Each row has two labels, one from each of two sets.
[ -5  10  11  22  10 -12  16   4  13   1  -4   4   2  27   9   6  -6   9
  30  13 -12  -6   1   1   8  -7  19 -10  -9  10   3 -38  19 -17   4   9
 -25 -12 -10  25  23 -15  -3  36  -4  12  11  15  49 -13 -13 -11  30 -15
 -26 -19 -32 -12  -7  11  16  52   1   3 -17   6  10  -8   9   3 -14   5
  12  -4] : K + mz
[  9   2  34  16   6  16 -19   7  -3  -5  -4  18   6   5   7  -1 -10   2
  24  26  -2  -1   9   1  32  19   8  -4  -1  13  12 -63  -1 -10   2 -20
 -18  -9   1  35   6 -15   6  16  -5  16  13   1  86 -27 -25  11  18  20
 -25 -30 -51  -1  -4   9  -8  15   8   2 -10  21 -11  -4  17   9 -83  21
   9  -7] : K + mz
[-29   1   6 -15  -9 -20  -9   2  -5   2  35 -12  -7  11 -18  19   3   5
   1   1   6  -2  -4   8   3 -28  15  13  -5   6   0   6 -13  -4  12  -8
   9   8   0 -11  -1   1 -19  -7 -12 -19 -11  12   5   9  -1  -7 -19   4
 -16   0  -3   8  10 -12  -3   7   1   2 -11  -1 -11   5   5 -13   6  11
  -3 -15] : D + nm
[-58  13 -27 -18   3 -14  33   4   9   0  19  31  -5  26 -36  24 -19 -12
  50  -1   5  -2  -3  13   6 -22  69  17 -11  13  -3   9 -15  -1  36 -13
 -28   3   2   2  16  -3 -12  -9  -5   5  38  -2   4 -19  24   4  -5  -4
  16  -8  -4   3 -15  23   9  13  -6  14   3 -16   4  -2 -25 -27  23 -10
  25 -16] : D + mz
[-10   9  23  46  15 -23  29   9 -16   1   0  16   4 -15 -13  -9 -11  -3
  27 -16 -21   2  17 -15 -26  -7 -29 -14  -8 -10  -2 -18  -4  -8  -9  -1
  20  -3 -22 -17  18 -10   3  46   1   6  37   6 -85  -9 -45   6  15  -4
  -8  12 -16 -21  -7  -3  -7 -51   1  -9  -3 -33  20 -24   5  -1  26  -7
  11  -9] : K + mz
[-24  -4 -27 -23  -4  23  16   1 -10 -11   4   9  -2  -8 -38  11   5  -4
 -16  -7  12   5 -11  13   9  -3  21  14  -9   0  -5  16 -21   0   0 -28
  12  15   6 -12 -24  12  -1 -33  -3  -8  18 -10 -30   8  32  20 -20  11
  31   6  36  32  -4   3 -18 -55  -1  -6   5  -2   1  16 -29 -23   7  -3
   4  -4] : D + Gl
[-48   8 -17 -12   4 -22  23   3  11  19  23  13  -8  17 -42  39  10  -6
  32  -3 -11  -3 -11  17   0 -14 -21   7 -16  10  -2 -15  -2 -11  27 -17
 -24  19   1  -3  -5  -5 -11  -2  -3   8  44   0 -52   7  -7 -12 -16  -4
   7  10 -12  -1 -11  13   3 -12 -10   8  -8 -27  13  -7  -2 -37  55  -2
   8 -26] : D + mz
[-25   9  15   4  -7 -13   0   2  -4  -2  18  -8  -3   5 -17  28   2   7
 -10  -3  -8   0 -16   7  -5 -22   1  -3 -14  -2  -3 -13  -3 -11  16  -2
  20  19  -1   4   6   4 -12  21  -4 -21  -4   6  12   1 -12   4   3  -1
 -15   4  12   7   3 -11  -1  -4  -3   2 -11 -16  -6   1   2 -22  -2   1
  12 -16] : D + nm
[-30  -2 -17 -20   2  -6  19   1  10   2  20   5  -7  30 -29  31  12   7
  10   5   4  -5 -15  23  11 -20  24  12 -10  19   4 -15  12 -10  18 -10
 -29  10   7   2  -1   4 -11 -10  -9  -1   3   8   7   2  26 -16  -7  -4
  -2  -4   5  13   1   7   9  24  -9   2 -12  10   4   6  -2 -25   9  -8
  12  -7] : D + nm
[ 13  -1   2  29  16  29  27   4   6  -3  -4  22   3   4 -27  10 -14   7
   9   1 -11   1  -7  -7 -26   9 -52  -5 -12 -21  17 -43  21  -5 -27 -16
  26  12  -1  -4  -5  -7  19  28   1  14  -2  -3 -67  -1   4   6  17   2
  13   2  29   2 -11  -6 -12 -69  -3  -7 -10  -9  12 -14 -10  -4  18  11
  12   4] : K + Gl
[-23   2 -11  54  16 -27  57  -1 -11   3  40  18  -9  -8 -46   0 -25  15
 -20 -46 -12   9  -7  -8 -86 -67 -26  -3 -22 -54   7  54   7   2 -41  20
  86  21 -23 -78  16  13  14  52  -5 -26 -45   8 -86  27  35   5   1 -34
  17  44  86   2   3 -43 -10 -86 -16 -11  -1 -59  37 -26 -23  -8  86 -20
  14   8] : D + nm
[-19  -2  -8 -12   7   4  -8   6  -5  -4  15   2  -2  -5 -29  11  -9  -6
   3   1   8   2  -1  12   8  -3   1  17  -7   6   4   9 -24   6  12 -28
  -4   8   1 -13  -8  -6  -5 -27  -1  -3   4  -1 -13  -4  20  10 -15  10
  12  -1  17  12   3  -2 -10 -32   1  -8   0   4 -11  13  -8  32 -12   4
  18  -8] : D + Gl
[-42   6  -4 -20 -10  -7  -7   6  -6  -9   9  -1  -3   4 -31  31   9  -8
  27   7   1 -12  -7  16  38   0  21  16 -12  28  -8 -22 -33  -2  40 -32
 -36   5   3  13 -11   3 -18 -18 -10   2  58  -5  41 -21 -22   2 -19  15
  -3 -10 -33  10   0  13 -11  -5  -8   2  -4  -5  -5  10  -3 -27 -21   3
  10 -30] : D + mz
[-19   1   6   1  -7 -22  -1   2 -22  -7  18 -12  -6  -7 -22  32  30  11
 -21  -4  -4  -3 -14   6  21  -8   3   7  -9   7  -7  -6 -21  -8  14 -13
  -7  11 -39   5 -13   6 -22   2  -8 -16  27   4  -4   7 -16  -1 -35   8
  -9   9  -4   9   9 -11 -18 -15  -3 -10 -16  -3   1  13   4 -25  -6  -6
   1 -19] : D + nm
[ -3  -7  -4  -6  -7  16 -16  -2 -14  -6  -1  -5   5 -15 -21  16  10  -2
 -14   7   8  -2 -11   8  25  16  -4  10   2   4  -1 -12 -18   3  13 -25
  -9  -1   7   8 -19   4  -3 -20   2   3  10  -9  24  -1   0  13 -15  17
  12  -2  15  17   1   0 -15 -23   3  -2   1  14 -14  16  -8  -4 -35   7
  -1  -7] : D + Gl
[ -7  -2  -7 -38 -10 -12 -23  -5  15  -2  20 -13  -7  25  -5  26   9   3
  14  15   8  -7  -9   8  26  -4  11  17  -1  23   5  -6   3  -5  28  -7
 -39   1   0   7  -5   6 -15 -29  -8   0  -7   4  43   0  11 -16 -17   3
  -9  -8 -19   5   8   7  16  56  -1  12  -5  19 -15   8  13 -11 -11  12
  -7  -5] : D + nm
[-22  10  17  32   8   2  39   7   9   3   4  32  -7  18 -11  -8 -50   2
  27  -7 -14  11  -1 -29 -74 -38 -29 -22 -14 -32   7 -12  21 -15 -34   9
  83   7  -8 -14  24 -11  16  55  -2 -11 -11   7 -86  -2  -8  15  15 -19
   3   8  22 -17 -14 -13   4 -57   7  -1  -4 -44  17 -38 -10 -10  58   4
  20  -2] : K + mz
[-17   7   5 -12 -13 -16 -27  -4  11  -3  26 -16  -4  11 -10  24 -13   1
  14   5  12  -5 -14   6 -14 -21 -18   7 -12  -6   5   0  -5  -7  19  -1
  19   5   5  -6   0   4  -7  -4  -5 -21 -25   2   2   3  -9  -1 -23   0
  -9  -1  14  -5   5 -14   7   6  -9   5   0 -11 -16  -2   2 -10  12  11
   2 -20] : D + nm
[-12   4  18 -19 -18  -3 -25   2  -4  -4  11 -23  -2  16   2  19  13   6
  -3  21   7 -10 -16  10  38  -2  25   3  -2  20   1 -30  -6 -11  21  -8
 -21  -4   4  31  -3  -6 -23  -3  -7 -11   1   8  86  -7 -21   2 -11   8
 -23 -15 -39   7  16   0  -2  54  -2   6  -5  20 -15  10  18 -14 -58  11
   4 -16] : D + nm
[-14  -4  -9  -4   2  17  19   3  -5  -6  -1   9   1   9 -24  16   6  -3
   2   4  -3  -8 -12  17  12   4   4   3  -7   3  -2 -29   1  -9   7 -20
 -12   5   5  15 -13   1  -2   3  -3  15  24   1  13  -4   4   4  -1   5
   9  -4   4  10  -7   5  -3 -18  -7  -1  -7   0   6   9 -11 -20  -3   0
  14  -6] : D + Gl
[-31   7 -22  86  32 -39  86   4 -11  -2  31  36   0 -31 -57  -2 -29   9
  -8 -60 -14  22   5 -12 -86 -63   3  -3 -17 -49   3  60  -3   3 -35   1
  78  19 -29 -79  36  13  21  55   5  -4 -18   0 -86  11  48   6  19 -29
  40  42  86   2  -5 -35 -11 -86   1 -14  -4 -63  53 -27 -32  12  86 -35
  22   6] : K + mz
[ 15   5  23  23   9   1  -4   8  13   3   3   0  -2  19   2  12  -7  11
  10  13  -9  -6  -5   2 -12  -7 -35 -10  -6  -9  21 -48  28 -16 -15   1
   6   2   2  18  11 -12   0  38  -4   9 -23  10  18   6 -15 -13  15  -5
 -24 -14 -14  -7   2  -8  10  17   0   5 -21   2   1 -17  23   3 -12  20
   9  -2] : K + nm
[  1  -2  23  13   4  14   9   5 -10   0 -10   9   5   6  -5  -6  -7   7
   3   6  -7  -1   5  -3  -5  -1  -8  -5  -5  -8   6 -41   2  -9 -19 -19
  24   1  -3   8   0  -5   3  23  -3   3   9   5   8  -4 -17  11  15   3
  -8 -13  -7   3  -7  -2  -8 -31   4  -4 -10  -4   3  -7  -1  -6 -20  15
   7   0] : K + mz
[ -8   7   0  15   3   2   9  10   4  -2  15   3  -4  17 -22  25  -9   9
  16   4  -2  -3 -14  11 -18 -18 -11  -3  -8  -3  11 -20  13 -11  -2  -5
   4  10   3   1   6   1   1  18  -7   1 -16   9 -20   0   7  -9   6  -5
  -4  -5  15   2  -1  -3   7   1  -1   9 -10  -2   7  -8   6  -5   4   8
  12  -1] : D + nm
[-16   5  21   4  -3 -20 -10   6 -21  -4  14 -15  -2  -5 -12  26  25  13
 -15  11  -8  -5  -9  13  10  -1  -9  -9 -10   7   4 -45 -13 -22  17 -16
  -9   7   5  16  -7  -2 -22  27  -8 -12  23  15  37  -2 -47  -2  -5   8
 -26  -1 -27   7   7 -11 -16  -4  -2  -5 -14   3  -4   4  13 -20 -31   6
   8 -20] : D + nm
[ 22  -7   4   5   7  31  16  -1   9   4 -20  17  -3  -1  10  -4  -8   8
  -3   2  -6   2  -9  -8 -34  11 -71 -15  -4 -24  11 -30  30  -3 -44  -9
  39  12   7  -1 -17  -6  18  23  16  -1 -17   1 -48   7  -3   1  12   6
   2   1   9  -3  -4  -5   3 -48  -3   1  -8 -18   9 -15   0 -11  27  12
  -2  17] : K + Gl
[-40   0 -21 -18 -13 -20   9   0 -15  -6  36 -10  -8  -3 -36  32  16   1
 -17  -8   7   2 -11  16   6 -28  31  21 -13  12  -4  29 -21   5  25 -17
  -7  10  -1 -25 -13  19 -21 -22  -7 -20   1  -1 -33  10  21  -2 -29   3
  -6  12  38  22   9 -16   5 -17  -2  -5  -2  -2  -2  21 -10 -22  20 -12
   4 -14] : D + nm
